Below is a small trained network, with its code and all its weights. Each question gives an input and a class and asks what happens when units are switched off, that is, made to give their printed mean instead of their output.

import numpy as np


def w(rows, s, z=0):
    codes = np.array(rows[::2]) - 128.0
    scale = np.full(codes.shape[1], s)
    scale[-1] = z or s
    return codes * scale


def f(y):
    return y / 2 * (1 + np.tanh(0.7978845608 * (y + 0.044715 * y**3)))


def log_softmax(a):
    a = a - a.max(-1, keepdims=True)
    return a - np.log(np.exp(a).sum(-1, keepdims=True))


def net(x, mask):
    res = np.array(x, float).reshape(1, 5) / 4 @ E
    y = f(res @ A[0][:, :-1].T + A[0][:, -1])
    res = res + np.where(mask, y, B[0][:, -1]) @ B[0][:, :-1]
    return log_softmax(res[-1] @ U[:, :-1].T + U[:, -1])


A, B = {}, {}
E = w([
[5,161,129,192,54,192,123],'x0',
[148,127,146,131,129,147,124],'x1',
[143,76,106,50,167,215,239],'x2',
[56,47,244,129,183,77,162],'x3',
[124,124,113,140,135,119,135],'x4',
],0.012)
A[0] = w([
[145,48,123,24,197,162,245,157],'neuron 1',
[115,34,192,110,112,24,75,160],'neuron 2',
[83,135,95,98,61,246,191,167],'neuron 3',
[119,187,104,213,102,144,30,184],'neuron 4',
[146,89,49,190,158,209,120,141],'neuron 5',
[254,139,30,125,150,49,115,190],'neuron 6',
[232,89,141,86,160,77,80,254],'neuron 7',
[30,60,165,222,84,182,179,129],'neuron 8',
[229,193,13,92,149,138,115,187],'neuron 9',
],0.0097,0.0084)
B[0] = w([
[140,23,146,165,98,176,145,254],'neuron 1',
[123,108,148,146,159,69,144,217],'neuron 2',
[154,143,77,73,128,146,111,239],'neuron 3',
[142,183,134,168,52,148,107,243],'neuron 4',
[167,146,121,130,125,165,136,175],'neuron 5',
[85,118,162,123,124,108,102,242],'neuron 6',
[94,131,187,174,157,111,118,240],'neuron 7',
[130,162,162,30,146,144,111,243],'neuron 8',
[134,145,159,8,125,178,92,252],'neuron 9',
],0.016,0.015)
U = w([
[90,200,186,83,113,62,83,237],'0',
[71,115,106,63,205,205,93,205],'1',
[140,195,57,161,58,160,102,125],'2',
[184,165,1,75,136,178,163,4],'3',
[77,152,135,188,199,41,110,82],'4',
[100,89,126,184,138,148,174,58],'5',
],0.012,0.0036)

Each question gives the input, the list of numbers given to net, and the class t.
The units are the neurons (one row each of A and B). Each row of codes is followed by its name. A weight is (code - 128) times the scale printed after its matrix; where a second scale follows, it is the last column's (A, B and U).
mask holds one flag per neuron, in row order. A switched-off neuron (its flag False) gives its mean, the last column of its row in B, instead of its output. The means were averaged over made-up inputs and are rounded, as every weight is.
A unit's drop is (log p(t) with every unit on - log p(t) with that unit switched off) / (log p(t) with every unit on - log p(t) with every unit switched off).
The circuit of an input: a set's keep is (log p(t) with only the set's units on - log p(t) with every unit switched off) / (log p(t) with every unit on - log p(t) with every unit switched off). Starting from all 9 units, units are removed one at a time, each time the one whose removal leaves the highest keep (on an exact tie, the one counted first), for as long as the keep stays at least 0.8.
circuit, biggest first: the units of the circuit, biggest drop first
most important unit: the unit with the biggest drop
k most important neurons: the k neurons with the biggest drops, biggest first
drop of u: that unit's drop, to one decimal
input [5,4,8,-3,-7], class 3: most important unit	neuron 3
input [-7,3,3,1,4], class 5: circuit, biggest first	(neuron 1; neuron 8)
input [0,3,-4,5,2], class 4: circuit, biggest first	(neuron 9; neuron 2)
input [1,-8,-4,-2,-8], class 2: circuit, biggest first	(neuron 8; neuron 4)
input [-1,-6,6,6,-3], class 5: 2 most important neurons	(neuron 1; neuron 9)
input [1,0,8,-5,2], class 3: 2 most important neurons	(neuron 3; neuron 7)
input [2,4,6,-8,2], class 3: 3 most important neurons	(neuron 3; neuron 7; neuron 5)
input [3,-2,8,-1,7], class 3: 3 most important neurons	(neuron 3; neuron 7; neuron 6)
input [-7,3,5,1,-7], class 5: 2 most important neurons	(neuron 1; neuron 8)
input [-3,7,0,8,5], class 4: 2 most important neurons	(neuron 2; neuron 7)
input [5,3,3,0,-7], class 3: drop of neuron 3	0.2
input [5,6,7,-3,6], class 3: drop of neuron 3	0.1
input [-7,-1,8,3,-6], class 5: drop of neuron 1	0.3
input [-8,-5,7,5,-5], class 5: circuit, biggest first	(neuron 1)
